Each row is followed by its group and then its class within the group.
[ 1.08  1.41  3.36  0.30  1.89  0.43 -0.33 -0.16  0.11 -0.16 -0.27 -3.54
  0.21 -3.06  0.94 -0.64  0.11 -1.50  1.94 -1.80  0.92  0.33 -2.90 -0.23
  1.28 -5.06  0.42  5.87 -1.21 -1.66  1.64 -5.10  1.57  6.00 -0.95 -0.27
 -1.89 -0.91 -0.48 -0.75  0.87  0.80  1.96 -0.45 -0.28  0.47  2.28 -1.53
 -1.70 -0.25 -0.14 -1.33 -1.20 -1.08 -0.79  1.32  1.14  0.53 -1.64  0.14
  0.38 -1.65 -0.03 -0.02  1.55  2.04 -0.58  0.68 -1.64 -1.29  0.32 -1.42
 -1.62]	Rogas:(90)
[ 0.29  0.88  2.99  1.12 -1.92  2.27 -0.33  0.57 -0.18 -0.97  0.46 -2.09
  0.14 -2.65  0.76 -1.35 -0.05 -1.10  0.26 -1.08 -0.33 -0.17  0.36  0.78
 -0.09 -2.53  1.02  5.84 -0.86  1.30 -1.78 -4.26  1.25  4.00 -1.48  0.87
 -0.03  0.02  1.17 -0.88  2.02  0.80  3.19 -0.02 -0.20  1.87  2.36 -0.57
 -1.57  1.88  1.28 -0.61 -0.20  1.40 -1.22  1.98 -0.46  0.59 -4.98  0.94
 -1.89 -1.50 -0.10  0.32  1.51  0.92  0.01 -1.24 -1.45 -0.29 -0.98 -1.07
 -2.41]	Rogas:(82)
[-2.41  1.41  1.88 -2.43 -0.81  3.88 -0.48 -3.22  0.21 -1.51 -0.57  2.83
  0.92 -1.33 -1.70 -3.08  0.17  1.50 -2.25 -0.21 -1.73 -0.67 -0.96  0.53
 -1.47  1.71 -2.33 -1.18 -1.72  1.21 -4.69  6.85 -0.85 -6.49 -0.90 -0.57
  2.94  3.03  3.74 -1.35 -2.07  0.39 -0.06  0.75 -1.88  1.43 -0.24  2.11
  0.17  2.46  2.19 -0.68 -1.26 -1.81  0.30 -1.00 -0.58  0.25 -4.05 -1.21
 -2.43 -0.55 -0.72 -0.14  0.42 -0.56  0.61 -1.40  1.41 -1.11  1.32  0.39
  3.72]	niva:(78)
[-1.51  1.09 -0.06 -0.32  0.27  0.13  0.65 -1.05  0.05 -0.10  0.02 -0.35
  1.49 -1.82 -0.82 -2.10  2.27  0.70 -3.19 -1.39 -0.84  1.29  3.77  0.34
 -1.09 -1.02  2.36  2.04  0.26 -0.21 -2.68  2.25 -1.72 -3.01  1.06 -0.05
  2.51  1.59  4.41 -2.84  0.48  1.13  1.44 -0.03  0.53  2.96 -0.79  1.69
 -1.16  2.74  1.01 -0.20 -0.95 -0.43  1.05 -0.11 -0.14 -1.27 -1.61  1.41
 -0.87  0.81 -0.54  0.42  0.70 -1.13  0.27 -0.03  2.27 -1.30  0.18 -0.59
  1.16]	niva:(81)
[-1.83  0.85  0.46  0.48  0.09  2.44 -0.96 -1.86  0.76 -0.14  0.03 -1.67
  2.52  0.82 -0.41 -0.90  0.52  0.55 -1.17 -1.46 -1.05  1.30  4.64  0.35
 -1.09 -1.58  1.79  0.47  0.45  0.44 -3.06 -0.68  0.26 -0.68 -0.09  1.40
 -0.03  0.58  5.22 -3.35  1.19 -0.91  1.65 -0.41 -1.77  3.46 -0.68 -0.27
 -0.92  3.32  1.75 -0.44 -1.21 -0.54  0.47  0.45 -0.99  0.15 -0.67  0.94
 -0.46  0.82 -0.47  0.43  1.51 -1.94  0.58 -0.43  2.42  0.10 -0.86 -0.49
  0.35]	niva:(81)
[-1.05  0.01  0.25  0.33 -2.25  0.64  0.84  0.66 -1.19 -0.97  0.13  1.81
 -0.04 -0.25 -0.65 -1.18  0.49  0.57 -2.55 -0.09 -1.13 -0.74  0.93  0.32
  0.07  0.69 -1.76 -0.31 -0.52  0.69 -2.11  2.90 -1.84 -3.27  0.97  0.27
  2.40  1.95  1.70 -0.21  0.15  0.25  0.87  0.70  0.59  0.99 -0.83  1.14
 -1.59  0.75  0.98 -0.31  0.34  0.95  0.63  0.33 -0.74  1.27 -1.11 -0.28
 -2.23 -0.03 -0.01  0.54 -0.21 -0.75  0.04  0.57  0.51  0.32  0.76 -0.47
  1.43]	niva:(84)
[-0.71  1.66  0.94 -1.43 -4.32  2.08 -0.42 -1.83  0.37 -0.33  2.55  3.68
  2.29  1.92 -0.60 -2.35 -0.08  0.28 -1.17 -1.33 -1.04  0.22  2.04  2.65
 -0.62 -1.26 -0.64  0.40 -2.18 -0.86 -4.93  0.82  0.30 -4.30  1.93 -1.37
  3.84  2.44  3.04 -3.03  0.22  1.16  0.66  0.90 -2.42 -0.82  0.02  0.51
 -0.09  3.43  0.74 -1.92 -1.24  1.31  1.08 -0.36 -0.63 -0.94 -3.72 -0.09
 -3.16  3.15 -0.53 -0.50  1.38 -4.23  1.00  0.21  3.13 -0.68  0.50  0.58
  1.32]	niva:(81)
[-1.13  1.52  1.17 -1.95  2.07 -1.73 -0.29 -1.73  0.05 -0.40 -0.44 -0.36
  0.52 -1.91 -0.10 -1.63  0.85  0.25 -1.38 -1.08  0.18  0.05 -2.30  0.64
  0.86 -0.92 -1.36  1.73 -2.10  0.87 -0.54  3.96 -0.24 -1.77  1.06 -0.83
  0.19  1.44  1.53 -1.03 -1.29 -0.25  1.14  0.83 -1.11  1.05 -0.59  0.19
 -0.52  0.56  0.38 -1.55 -0.66 -1.67  0.24 -0.71  0.81  0.61 -2.71 -0.22
 -0.86 -0.06 -0.35 -0.27 -0.17  0.28 -1.33 -0.66  1.71 -1.62  1.25 -0.62
  1.60]	niva:(78)
[ 0.63  2.49  3.67 -0.77 -2.48  0.90  1.10  1.09 -0.31  0.14  1.21 -1.50
 -0.38 -3.73 -0.54 -1.95  0.57 -1.46  0.53 -1.57 -0.04 -0.12  0.01  0.08
  0.51 -2.77 -0.48  6.45 -1.35 -1.89  0.14 -4.92  0.70  2.42 -1.03 -0.90
  0.45  1.60 -0.01 -0.66  1.00  1.21  2.83 -0.13 -0.65  1.42  2.71 -0.88
 -1.25  1.44  0.45 -1.75 -0.68 -0.35 -0.24  0.90  0.32  0.27 -6.65  1.86
 -0.99 -1.86 -0.09  1.02  1.35 -0.54 -1.50 -1.05 -1.79 -1.29 -1.30 -0.93
 -1.22]	Rogas:(90)
[-0.90  0.46 -0.60 -0.50 -1.12 -0.14 -0.02 -1.14 -0.59 -1.23 -0.04  3.64
  1.23  2.04 -1.07 -1.32 -0.03  1.47 -2.69 -0.19 -0.44 -0.57  1.60  0.57
 -0.87  1.33 -1.00 -3.26 -1.76  0.10 -2.73  5.02 -1.15 -5.66  1.11 -0.73
  1.71  2.00  2.28 -1.44 -0.98 -0.29  0.31  0.87 -1.03 -0.37 -0.93  1.24
  0.91  0.09 -0.90  0.02 -0.17  2.41  0.00 -0.48  0.63  0.72 -2.00 -1.75
 -1.77  1.56  0.50 -1.26 -0.55 -2.26  1.43  0.18  1.75 -0.64  1.68 -1.35
  2.20]	niva:(84)
[-0.87  1.02  0.36  0.45  0.81  1.22  1.16 -1.39  0.39 -0.49  1.11  0.38
  2.40  0.71 -0.67 -1.72  1.80  0.47 -2.97 -0.88 -0.70  0.91  5.05 -0.36
 -1.38 -0.16  0.85 -0.80 -0.96  0.38 -3.53  1.62  0.20 -1.78 -0.84  1.97
  2.47  0.92  5.27 -1.59 -0.10 -1.01  0.84  0.49 -0.60  4.37  0.57  0.98
  0.51  3.24  1.31  1.10 -2.03 -0.39  0.71 -0.95  4.82 -0.39 -1.10 -0.28
  0.41  1.02  0.07 -0.31 -0.43 -1.70  0.93 -0.80  0.80  0.01  0.35  0.29
  0.89]	niva:(81)
[ 1.09  0.38  2.68 -1.07  0.13 -1.47 -1.28 -0.93 -0.49 -0.04  1.21 -0.50
  1.65 -0.40  0.83 -0.40  0.15 -1.26 -0.68 -2.10  0.18  1.18 -2.26  0.43
  1.85 -4.23  0.76  6.50 -2.11 -2.79 -0.55 -3.90  0.86  0.02  2.25 -1.79
  0.49  1.09 -1.02 -2.82  0.95  0.99  2.58  0.91 -1.59  0.84  0.20 -0.40
 -1.42  0.81 -0.83 -1.75 -1.09  1.54  0.39  0.83  3.04  0.97 -3.38  1.55
 -2.59 -0.15 -0.28 -0.04  2.48 -1.28  0.10 -0.32  1.97 -2.02  0.17 -0.74
  0.26]	Rogas:(82)
